Below is a small trained network, with its code and all its weights. Each question gives an input and a class and asks what happens when units are switched off, that is, made to give their printed mean instead of their output.

import numpy as np


def w(rows, s, z=0):
    codes = np.array(rows[::2]) - 128.0
    scale = np.full(codes.shape[1], s)
    scale[-1] = z or s
    return codes * scale


def f(y):
    return y / 2 * (1 + np.tanh(0.7978845608 * (y + 0.044715 * y**3)))


def log_softmax(a):
    a = a - a.max(-1, keepdims=True)
    return a - np.log(np.exp(a).sum(-1, keepdims=True))


def net(x, mask):
    res = np.array(x, float).reshape(1, 6) / 4 @ E
    y = f(res @ A[0][:, :-1].T + A[0][:, -1])
    res = res + np.where(mask, y, B[0][:, -1]) @ B[0][:, :-1]
    return log_softmax(res[-1] @ U[:, :-1].T + U[:, -1])


A, B = {}, {}
E = w([
[127,128,126,129],'x0',
[14,75,101,90],'x1',
[150,92,255,78],'x2',
[86,207,180,98],'x3',
[128,126,128,131],'x4',
[174,157,84,19],'x5',
],0.0098)
A[0] = w([
[193,165,127,130,14],'neuron 0',
[160,45,143,116,147],'neuron 1',
[192,124,126,138,90],'neuron 2',
[111,95,169,173,142],'neuron 3',
[125,103,163,106,120],'neuron 4',
[99,139,156,213,143],'neuron 5',
[192,103,254,120,87],'neuron 6',
[104,196,82,188,175],'neuron 7',
[100,67,72,106,86],'neuron 8',
[118,133,169,123,98],'neuron 9',
[211,189,139,185,4],'neuron 10',
[131,166,81,132,140],'neuron 11',
[119,125,55,135,149],'neuron 12',
[205,124,82,47,76],'neuron 13',
[112,159,72,126,155],'neuron 14',
[99,231,163,112,168],'neuron 15',
[120,134,190,76,199],'neuron 16',
[135,156,95,69,116],'neuron 17',
[41,179,150,105,69],'neuron 18',
[182,211,142,155,17],'neuron 19',
[99,116,112,196,152],'neuron 20',
[83,124,87,23,154],'neuron 21',
[95,198,141,115,118],'neuron 22',
[151,135,99,86,158],'neuron 23',
[134,114,102,36,195],'neuron 24',
[172,40,97,121,175],'neuron 25',
[158,165,148,135,121],'neuron 26',
[142,131,116,93,62],'neuron 27',
[112,116,136,211,122],'neuron 28',
[164,126,92,88,103],'neuron 29',
[98,193,77,171,160],'neuron 30',
],0.013,0.0028)
B[0] = w([
[1,32,133,150,166],'neuron 0',
[199,49,91,142,187],'neuron 1',
[61,57,115,197,166],'neuron 2',
[139,166,202,138,194],'neuron 3',
[163,72,82,76,162],'neuron 4',
[140,172,224,142,213],'neuron 5',
[149,110,114,64,254],'neuron 6',
[203,94,136,36,218],'neuron 7',
[79,90,60,144,197],'neuron 8',
[162,78,121,132,153],'neuron 9',
[20,22,89,75,206],'neuron 10',
[195,63,197,64,178],'neuron 11',
[163,99,210,76,204],'neuron 12',
[95,194,229,175,221],'neuron 13',
[184,76,126,134,191],'neuron 14',
[234,102,78,247,212],'neuron 15',
[209,64,85,115,211],'neuron 16',
[127,110,227,150,191],'neuron 17',
[111,46,50,194,204],'neuron 18',
[36,25,108,160,184],'neuron 19',
[138,110,223,147,200],'neuron 20',
[82,85,183,174,246],'neuron 21',
[215,82,68,213,175],'neuron 22',
[170,169,236,166,176],'neuron 23',
[114,115,190,184,224],'neuron 24',
[227,104,45,224,206],'neuron 25',
[92,110,85,163,154],'neuron 26',
[96,169,198,124,143],'neuron 27',
[134,118,220,152,204],'neuron 28',
[131,158,142,174,173],'neuron 29',
[189,71,137,54,213],'neuron 30',
],0.0056,0.0089)
U = w([
[116,159,242,158,58],'0',
[30,81,108,129,143],'1',
[187,141,69,216,107],'2',
[186,116,163,2,28],'3',
[127,138,157,120,250],'4',
[135,150,147,143,255],'5',
[106,239,63,160,82],'6',
[36,202,63,48,30],'7',
],0.0098,0.0057)

Each question gives the input, the list of numbers given to net, and the class t.
The units are the neurons (one row each of A and B). Each row of codes is followed by its name. A weight is (code - 128) times the scale printed after its matrix; where a second scale follows, it is the last column's (A, B and U).
mask holds one flag per neuron, in row order. A switched-off neuron (its flag False) gives its mean, the last column of its row in B, instead of its output. The means were averaged over made-up inputs and are rounded, as every weight is.
A unit's drop is (log p(t) with every unit on - log p(t) with that unit switched off) / (log p(t) with every unit on - log p(t) with every unit switched off).
The circuit of an input: a set's keep is (log p(t) with only the set's units on - log p(t) with every unit switched off) / (log p(t) with every unit on - log p(t) with every unit switched off). Starting from the 12 units with the biggest drops (on a tie, the unit counted first), units are removed one at a time, each time the one whose removal leaves the highest keep (on an exact tie, the one counted first), for as long as the keep stays at least 0.8.
circuit, biggest first: the units of the circuit, biggest drop first
unit that matters most: the unit with the biggest drop
k most important neurons: the k neurons with the biggest drops, biggest first
drop when u is switched off: that unit's drop, to one decimal
input [-2,-1,0,7,4,-6], class 2: circuit, biggest first	(neuron 15; neuron 22)
input [2,5,-5,8,7,-5], class 2: unit that matters most	neuron 18
input [-6,-8,-6,-8,2,-1], class 1: 2 most important neurons	(neuron 10; neuron 0)
input [3,-2,4,2,-7,7], class 0: circuit, biggest first	(neuron 13; neuron 24)
input [-2,-5,-8,3,1,-3], class 3: circuit, biggest first	(neuron 7; neuron 30)
input [-3,-7,7,-4,5,-6], class 1: 2 most important neurons	(neuron 10; neuron 2)
input [-7,-2,-7,-3,-2,5], class 3: circuit, biggest first	(neuron 11; neuron 12)
input [-1,-7,-8,4,-1,-8], class 0: 3 most important neurons	(neuron 5; neuron 28; neuron 20)
input [4,-8,-4,6,-7,-2], class 1: circuit, biggest first	(neuron 10; neuron 19)
input [2,4,-6,3,-3,-4], class 3: circuit, biggest first	(neuron 7; neuron 30; neuron 12)
input [-5,1,-1,8,6,8], class 0: 3 most important neurons	(neuron 17; neuron 13; neuron 21)
input [3,0,-5,7,-5,6], class 2: 3 most important neurons	(neuron 15; neuron 22; neuron 18)
input [4,-3,-2,6,6,2], class 2: 2 most important neurons	(neuron 15; neuron 22)
input [5,-6,-7,-2,2,0], class 3: unit that matters most	neuron 7
input [-7,6,8,8,7,1], class 2: 2 most important neurons	(neuron 15; neuron 18)
input [7,-5,4,-8,1,5], class 2: 2 most important neurons	(neuron 25; neuron 1)
input [1,4,-8,2,7,8], class 0: 2 most important neurons	(neuron 21; neuron 13)
input [8,1,4,7,6,6], class 5: 2 most important neurons	(neuron 25; neuron 16)
input [2,-7,8,3,7,-4], class 3: 2 most important neurons	(neuron 6; neuron 16)
input [-6,-7,8,-4,-3,-4], class 3: circuit, biggest first	(neuron 6)
input [7,-1,1,8,5,7], class 2: 4 most important neurons	(neuron 15; neuron 22; neuron 16; neuron 18)
input [5,-6,-2,1,-6,3], class 1: drop when neuron 10 is switched off	0.2
input [-7,-6,-3,-6,-5,-7], class 0: drop when neuron 28 is switched off	0.3
input [6,6,-8,7,-3,1], class 3: drop when neuron 7 is switched off	0.6
input [-2,-7,5,0,1,0], class 1: drop when neuron 13 is switched off	0.0
